In the rows, 128 means zero.
Facts:
bekem λ gramur; beskel λ nogotek; biflom λ bruklor; bratol λ mapom; brefler λ rova; brudi λ galek
brugupen λ vadus; bruklor λ skegir; drilak λ stibir; drinar λ fofe; drozom λ brovadral; faskas λ gire
favo λ drilak; fesidar λ zirosem; fistil λ kludi; fisun λ bekem; flavel λ mastak; flili λ brudi
fluzedu λ klibari; gabrotrur λ ludas; galek λ tropem; geflen λ droskile; gefon λ fluzedu; gramur λ meza
greskal λ sastu; kiklal λ drufis; kiro λ kuplar; klaskin λ vutri; klemom λ tezu; klibari λ trekan
klofudu λ klaskin; kludi λ ruskos; kluskuplas λ pires; kotrugel λ gefon; kuplar λ stobruk; kuroklik λ ropla
larur λ brefler; letubrok λ sukliga; lisi λ givol; lolol λ vudre; ludas λ treges; luflik λ vobrir
mastak λ drozom; medem λ greskal; meza λ bratol; nelape λ totik; neso λ plastur; nogotek λ geflen
nufas λ momi; pires λ flavel; pladun λ lisi; plaflin λ sketru; plastur λ kiklal; plikegu λ nufas
pluba λ ruvi; rakla λ letubrok; ribuk λ kiro; rova λ fisun; ruskos λ plaflin; ruvi λ lolol
sastu λ brugupen; skegir λ beskel; sketru λ skibrele; skibrele λ netrer; stibir λ droflak; sukliga λ biflom
tezu λ neso; tise λ medem; totik λ tise; treges λ fesidar; trekan λ larur; treplum λ drinar
tropem λ luflik; vadus λ druklu; vobrir λ ribuk; vutri λ faskas; zirosem λ raguk; zofal λ klofudu
bekem α 394; beskel α 509; biflom α 509; braklus α 394; bratol α 938; brefler α 83
brota α 394; brotuk α 938; brovadral α 386; brudi α 394; brugupen α 386; bruklor α 938
budel α 938; direm α 938; dodok α 394; dragal α 413; drastes α 394; drilak α 394
drinar α 394; driplel α 386; droflak α 386; droskile α 413; drozom α 394; drufis α 386
druklu α 394; fabi α 3; faskas α 509; favo α 3; fesidar α 394; fistil α 394
fisun α 394; flavel α 394; flili α 386; flostul α 386; flotran α 938; flozak α 386
fluzedu α 83; fofe α 394; fusku α 3; gabrotrur α 938; galek α 509; geflen α 938
gefon α 394; giralos α 394; gire α 394; givol α 413; godoplom α 938; gramur α 938
greklol α 394; greskal α 386; grogi α 938; grolibrem α 386; kaskek α 386; kidin α 509
kiflis α 394; kiklal α 394; kimol α 509; kiro α 83; klaskin α 938; klemom α 83
klibari α 413; kliklir α 386; klinuskil α 938; klofudu α 394; klonuk α 394; kludi α 509
kluskuplas α 509; kotrugel α 394; kuplar α 413; kuroklik α 509; larur α 386; letubrok α 3
lisi α 509; lolol α 386; ludas α 509; luflik α 394; luskefar α 413; mapom α 394
mastak α 509; medem α 509; meklivun α 3; meza α 938; mobiru α 509; modan α 938
momi α 938; nelape α 938; neso α 3; netrer α 394; nofur α 386; nogotek α 394
nufas α 3; pebrabe α 509; pires α 394; pladun α 509; plaflin α 938; plastur α 938
plikegu α 386; pluba α 413; plupla α 394; podrul α 509; pubrar α 509; pudek α 413
raguk α 394; rakla α 938; rese α 394; ribuk α 413; rista α 3; rivel α 83
ropla α 413; rova α 386; ruskos α 386; ruvi α 394; saka α 394; sastu α 394
selal α 83; skaplezo α 386; skaplustin α 938; skapu α 394; skegir α 938; sketru α 386
skibrele α 938; skoge α 938; stenus α 394; stibir α 394; stobruk α 394; stukibril α 394
sukliga α 938; tezu α 3; tise α 394; totik α 394; treges α 394; trekan α 509
treplum α 938; trisil α 394; tropem α 394; truklun α 386; trure α 413; trustil α 394
tugros α 938; vadus α 394; vimu α 509; vobrir α 394; vudre α 938; vutri α 394
zaskol α 394; zetol α 413; zirosem α 394; zofal α 394; zozer α 3; beskel δ sketru
beskel δ gefon; beskel δ grogi; biflom δ kiro; biflom δ skapu; direm δ mapom; direm δ geflen
direm δ selal; dragal δ brovadral; drastes δ ludas; drastes δ trustil; drastes δ fabi; drastes δ treplum
drilak δ plupla; drilak δ favo; drilak δ klaskin; drilak δ dodok; drilak δ bratol; driplel δ vobrir
driplel δ grogi; driplel δ nofur; drozom δ nogotek; drufis δ pudek; drufis δ skoge; drufis δ skapu
drufis δ trure; druklu δ vimu; druklu δ kotrugel; druklu δ ribuk; druklu δ pebrabe; faskas δ flostul
faskas δ grolibrem; fistil δ brugupen; fistil δ bruklor; fistil δ lisi; fistil δ nogotek; fistil δ nofur
flili δ selal; flili δ tropem; flotran δ fesidar; flotran δ kiflis; flozak δ brudi; fusku δ bruklor
gabrotrur δ kidin; gabrotrur δ skibrele; gabrotrur δ droflak; gabrotrur δ saka; galek δ fluzedu; galek δ kuroklik
givol δ plikegu; godoplom δ rova; godoplom δ medem; godoplom δ brovadral; gramur δ giralos; gramur δ plastur
greklol δ kidin; kaskek δ stibir; kaskek δ dodok; kaskek δ grogi; kimol δ ribuk; kimol δ kludi
klinuskil δ klonuk; klinuskil δ bekem; klinuskil δ kludi; kuplar δ pudek; letubrok δ pebrabe; luflik δ zozer
mastak δ favo; mastak δ klofudu; meklivun δ podrul; meklivun δ kiro; mobiru δ zozer; mobiru δ drinar
modan δ trisil; momi δ favo; momi δ trustil; netrer δ fofe; netrer δ rakla; nufas δ kiflis
nufas δ klemom; nufas δ pluba; pires δ brudi; pires δ kiflis; pires δ skibrele; plaflin δ plupla
plaflin δ kidin; plaflin δ greskal; pubrar δ drinar; rese δ fluzedu; rese δ geflen; rese δ fofe
rese δ sukliga; rivel δ kluskuplas; ropla δ braklus; ruvi δ droskile; ruvi δ rista; sastu δ plupla
sastu δ giralos; skaplezo δ zetol; skaplezo δ vadus; skaplezo δ luskefar; skaplezo δ saka; skaplustin δ neso
skaplustin δ tropem; skaplustin δ brovadral; stenus δ pluba; stenus δ selal; stenus δ skibrele; stobruk δ brota
stukibril δ budel; stukibril δ bruklor; stukibril δ pluba; tezu δ flostul; tezu δ kliklir; tezu δ vimu
tezu δ selal; treges δ vimu; treges δ bruklor; treges δ favo; treges δ pladun; treges δ nofur
trekan δ drinar; trekan δ trisil; truklun δ meza; truklun δ trustil; truklun δ drinar; tugros δ nelape
zaskol δ brotuk; zaskol δ bruklor; zaskol δ rova; zirosem δ vutri

Known rows:
ribuk: 131 180 117 148 138 122 172 129 164 190 128 142 173 145  73  83 159 134 122  88 167 143 131 123 112  66 161 163 159 178 147  74  86 139 115  72 150
kiro: 155 124  96 130 110 125 181 106 153 180 138 153 152 161  61  96 141 118 118 104 134 162 132 118 116  82 172 162 147 156 152  79  71 154 124  80 161
zirosem: 146 126 101 150 116 123 165 139 128 163 152 152 142 162  89 121 135 110 119 100 110 144 131 118 147 107 132 178 177 140 148 112 143 184 124 120 156
giralos: 149 126 101 145 126 124 165 139 126 161 159 152 139 169  85 116 143 115 123 113 104 137 134 120 139 114 139 172 176 144 151 118 139 176 127 120 149
sastu: 143 130 105 153 113 123 158 145 116 165 156 144 143 171  95 117 136 103 122 106 115 140 136 107 162 100 141 176 176 146 151 111 136 197 118 121 150
fofe: 144 127  95 155 123 129 177 145 126 171 153 159 154 172  95 114 129 109 117 105 105 143 119 122 136 113 136 170 173 145 153 119 135 177 118 117 153
fluzedu: 139 146 136 121 116 105 125 137 142 143 143 154 104 158  83 102 102  80 152  71  96 138 102 140  98 110 153 168 164 197 117 130  89 116  83  74 165
galek: 146 106 139 174  84 120 134 148 153 182 179 126 140 123  85 110 116  87  80 109  98 123 143 107 127 113 135 180 194 159 144 114 117 187 123 100 158
brudi: 134 120 125 171 116 124 145 156 132 178 183 131 147 153  97 100 131 108  96 119 100 108 138 118 133 142 124 185 195 163 154 119 163 197 117 126 135
pubrar: 148 107 130 160 102 114 148 143 142 161 156 144 135 138  81 122 120 105 104 102  99 142 134 104 127  92 147 163 173 143 143 118  86 168 133  97 169
tise: 132 124 100 145 114 113 168 125 152 161 150 150 141 153  67 120 149 137 111 116 106 141 129 133 131 119 126 185 173 132 152 104 146 171 143 121 163
totik: 131 121 100 139 114 108 167 118 155 159 147 151 140 148  61 126 150 145 109 117 102 146 130 133 127 122 127 182 172 130 148 105 151 166 146 122 164
kiklal: 145 127 100 151 119 122 170 140 132 164 153 149 144 165  90 118 139 110 119 103 106 139 126 120 143 109 133 175 175 145 150 114 139 182 124 123 151
saka: 142 123 105 143 128 124 164 137 122 162 155 152 144 167  86 112 132 114 121 118 106 137 125 118 138 122 138 172 178 140 154 114 140 180 115 117 142
momi: 123 161  93 154 118 102 167 139 123 149 159 140 146 160 103  97 160 121 120  80 164 149 140 101 125 102 145 186 148 177 135 122 112 172 117 128 165
fisun: 150 134 109 129 134 138 183 140 116 128 146 184 126 124 109 138 131 104 120  97  98 140 129 118 138 113 110 171 173 142 149 170 133 155 117 110 146
bekem: 152 133 107 129 142 144 196 137 117 130 150 190 132 117 117 136 134 108 109  99  99 140 132 121 133 116 109 168 169 138 152 174 132 156 120 111 139
droflak: 130 188 157 144 144 131 152 138 146 199 127 139 167 128  69  86 135 113 114  95 154 129 139 103 125  75 160 166 179 182 148  93  79 135  94  59 127
godoplom: 127 160  89 147 105 110 166 128 137 146 159 139 146 145 108  91 159 113 118  81 166 147 125 116 118 112 141 191 155 182 139 115 129 175 112 122 167

Rows:
No name comes twice in this set of rows, the named rows included.
148 124  88 157 116 122 169 137 129 168 155 150 148 173  83 118 150 124 121 112 108 146 132 133 144 101 142 172 170 145 153 102 133 184 136 118 151 : vobrir
151 109 127 148 109 125 148 134 128 164 164 141 139 146  77 116 123 108 106 131  93 141 133 113 128 108 157 158 174 149 156 113  89 166 120  89 147 : kidin
133 168 100 117 137 132 196 121 115 111 157 174 132 100 122 111 164 113 103  83 163 148 146  92 119 117 117 187 149 171 143 178 116 151 109 116 147 : gramur
145 142 138 123 117 124 149 127 135 141 142 164 114 124  97 113 120  88 128  76 110 141 128 117 109 105 145 171 162 185 132 151  83 125  97  79 154 : brefler
133 184 149 158 141 132 146 140 157 196 127 143 162 122  75  90 149 124 120  93 144 121 148 129 117  70 153 166 174 198 145  93  84 126 116  54 128 : nofur
147 104 114 155  96 124 152 126 157 167 157 141 144 134  72 121 130 117  99 118  97 143 132 130 118 103 148 162 175 147 153 105 100 162 139  93 159 : medem
152 126 102 160 123 133 165 159 107 173 165 144 156 185 110 105 123  90 123 107 114 132 126 107 156 102 145 168 182 150 155 111 131 203 104 120 143 : vadus
156 125  93 142 121 129 178 136 136 167 165 162 139 167  80 113 139 108 119 106  97 138 130 124 133 110 129 175 178 145 149 112 143 175 116 116 153 : skapu
148 135 106 135 141 160 203 136 108 131 140 194 148 117 126 138 126 107 103 103 107 146 126 112 137 113 111 165 166 137 164 184 122 157 119 113 137 : mapom
119 177 181 175 120 122 123 153 182 207 150 118 159  94  81  76 140 109  89  89 151  92 150 111 118  95 135 190 205 201 141  91 121 155 112  68 133 : flili
146 126 138 136 106  99 123 151 134 134 145 158  98 147  85 136  98  82 143  75  71 146 110 124 121  95 144 164 174 161 120 144  90 133 103  86 177 : trekan

Now the same nodes, written a new way:
Known rows:
kimol: 133 159 129  79  96 128 104 111 140  85 160  87 132 111 145 108 113 123 160  91 142 129 127 106 113 112  87 141 151 108 139  85  86 143 118 135 127 132 108 115 109 118 133 157 109 108 145
meza: 126 134 151 112 128 123  91 134 148 115 119 109 146 123 151 112 132 120 161  94 135 131 115 110 123 138 122 136 171 118 149 122 134 134 156 133 110 135  87 135 117  76 113 160 135 115 122
drilak: 128 146 153 126 129 136  74 144 144 105 144 102 147 132 144 134 138 107 171  99 141 138 121 114 132 129 135 136 163 117 142 109 158 130 142 138 117 130  95 127 116  93 112 152 125 103 131
plikegu: 122 151 115  81 140 128 148 117 153  89 144 110 140 170 146 143  86 129 161  87 143 119 126 109 129 118  99 121 170  92 136  80 132 140  98 127 131 123  97  92 101 105 139 145 156  92 115
fusku: 137 145 147 121 132 146  76 136 153  97 181  88 134 111 139 122 130 112 150  99 137 133 130 112 120 121 118 136 144 112 137 114 131 139 107 143 131 123 107 100  97 116 127 157 129 108 139
skapu: 132 142 160 113 148 143  76 141 156 112 187 102 134 118 144 117 134 113 150 115 137 135 123 115 123 127 106 140 139 120 132 113 114 142 124 142 120 123 103 114 102 114 130 163 139 126 145
klaskin: 128 146 159 109 139 131  93 147 148 110 139 111 150 131 148 121 130 113 161  96 148 136 114 107 128 128 122 138 167 122 146 113 140 132 149 142 113 138  93 147 127  95 107 157 145 112 123
tugros: 130 142 157 107 136 137  80 128 152 100 174 108 139 102 141 107 132 110 160 110 142 131 119 114 117 117 105 146 145 123 142 119 106 139 138 146 117 131  97 129 106  97 123 160 129 125 147
givol: 123 136 132 104 173 147 117 110 170  83 194 120 139 137 131 137 104 118 158  96 139 115 124 122 121 106 103 133 153 100 135 112 131 140  87 148 136 112  97  78  82 100 146 150 171 105 131
brefler: 130 152 121  82  78 119 124 125 138 103 120  78 135 142 151 116 108 142 158  89 128 137 133 110 124 153 107 126 171  98 140  88 111 142 135 127 121 127 103 116 115  89 129 154  91  91 123
pebrabe: 134 156 132  75 113 125 106 118 143  90 157  88 132 114 148 104 109 129 150  90 143 128 128 100 111 113  86 139 154 108 137  90  84 146 118 135 127 133 110 118 111 126 131 159 128 113 137
tezu: 138 151 145 124 122 142  99 139 142 106 139  98 136 138 148 139 124 108 163  93 139 134 126 110 135 130 125 128 153 113 146 103 161 129 125 133 123 124  95 112 109 101 119 145 109 100 128
zofal: 132 146 154 120 134 137  91 144 146 116 145 107 141 136 150 129 130 108 160 103 139 136 121 111 134 133 121 133 155 118 142 107 147 133 138 133 113 130  92 122 114  97 119 153 129 113 131
trure: 122 137 137 103 179 146 118 118 171  90 201 118 139 148 133 135 100 120 156 103 140 115 124 121 123 112  96 132 152 100 130 107 123 143  86 144 135 111  97  82  82 103 146 154 178 111 128
vutri: 135 147 156 117 141 138  93 149 144 117 148 111 142 139 152 131 130 110 154 101 141 138 119 109 135 133 120 131 157 118 142 109 150 132 138 135 114 128  93 126 117  99 118 154 129 115 127
stibir: 128 145 158 123 140 136  80 154 147 115 143 101 145 137 148 127 133 112 159 101 141 138 121 109 131 130 129 133 162 117 140 108 148 133 134 136 116 131  97 128 117 101 113 156 143 109 124
driplel: 122 152 117  87 139 140 121 108 161  70 178  97 141 139 131 131  98 127 163  84 142 116 129 115 116 103  98 134 163  94 133  87 114 142  79 143 144 120 108  82  92 117 142 153 160  92 133
meklivun: 134 146 146 113 129 143  78 129 148 102 190  94 131 119 140 126 127 109 151 104 137 136 128 118 125 127 108 136 136 116 130 110 126 140 111 139 126 116 107 102  98 113 129 157 122 117 147
zaskol: 137 144 156 129 134 147  70 136 153  99 174  98 136 104 140 116 139 107 161 101 136 129 125 115 119 118 116 144 145 118 141 116 127 135 121 145 125 125 101 110  99 107 126 157 122 114 146

Rows:
No name comes twice in this set of rows, the named rows included.
132 158 127  78 103 123 121 132 133 100 136  86 133 140 156 125 103 129 153  89 144 139 134 100 127 128 105 124 157 103 139  83 120 141 131 128 124 132 105 121 121 119 121 147 116  93 123 : klemom
131 140 162 103 140 140  86 129 151  96 175 109 137  97 141 106 134 111 165 111 143 134 122 113 117 115 108 147 142 121 145 119 109 137 145 151 117 132  96 131 106  97 126 157 127 117 148 : flotran
136 148 165  91 148 141 115 146 144 110 155 118 142 132 153 122 127 118 151 105 151 139 114 102 132 127 115 136 160 123 153 124 139 126 158 148 110 133  89 146 132  98 116 153 134 112 122 : skibrele
130 158 132  71 111 124 111 116 142  92 170  91 132 121 148 107 108 128 153 104 143 132 127 106 114 117  84 139 151 109 132  87  76 148 121 135 123 131 111 118 112 125 131 160 125 116 144 : podrul
130 139 148 117 146 130  77 140 145 118 139 112 141 130 154 130 134 111 149  95 137 134 119 105 130 131 124 129 162 118 141 122 157 133 144 126 114 131  94 120 117 101 114 157 149 120 123 : drinar
123 143 118  89 122 128 158 122 160  93 124  96 141 166 144 126  90 150 166  81 128 117 129 114 123 133 103 123 187  81 144  85 121 139 101 130 132 120  92  89  93  82 148 151 136  81 107 : rova
130 142 160 108 143 135  87 134 153 107 179 107 140 110 144 105 128 111 159 111 142 133 118 114 118 122  99 146 142 123 137 116  99 142 135 145 115 131  98 133 104 100 127 164 134 130 145 : skoge
132 163 118  71 147 142 149 120 148  86 165 112 145 178 143 155  93 133 147  79 152 123 117 105 136 119 105 123 180 101 140  88 147 129  89 145 135 117 101  97 124 115 133 147 151  92 107 : sketru
134 146 159 111 141 141  97 149 144 116 149 111 139 136 153 130 130 111 155 104 143 139 122 108 135 132 123 131 155 116 146 116 152 131 142 136 114 129  92 127 117 102 119 151 128 108 125 : fesidar
132 141 147 119 138 142  58 124 149  97 179 105 136  98 140 122 144 104 156 101 137 130 121 115 119 118 120 141 147 120 139 128 137 136 129 141 122 124 103 110 102 106 120 160 135 120 149 : drastes
124 136 140 108 174 142 144 135 165  95 154 121 144 165 141 143  96 127 163  95 142 119 126 112 131 115 112 122 166  93 143 106 151 133 104 140 131 121  86  91  92  94 137 144 178  91 108 : pluba
122 135 132 103 180 143 116 116 171  88 194 118 140 138 134 135 105 121 156 103 141 113 125 118 120 106 101 133 154  99 130 113 127 142  87 144 136 109  97  74  79 104 141 150 189 109 127 : droskile
126 141 158 115 132 127  95 144 149 113 132 112 145 133 150 116 125 111 160  97 143 131 115 108 128 126 111 137 157 119 146 104 127 137 152 135 110 139  87 143 116  92 117 156 130 118 129 : nelape

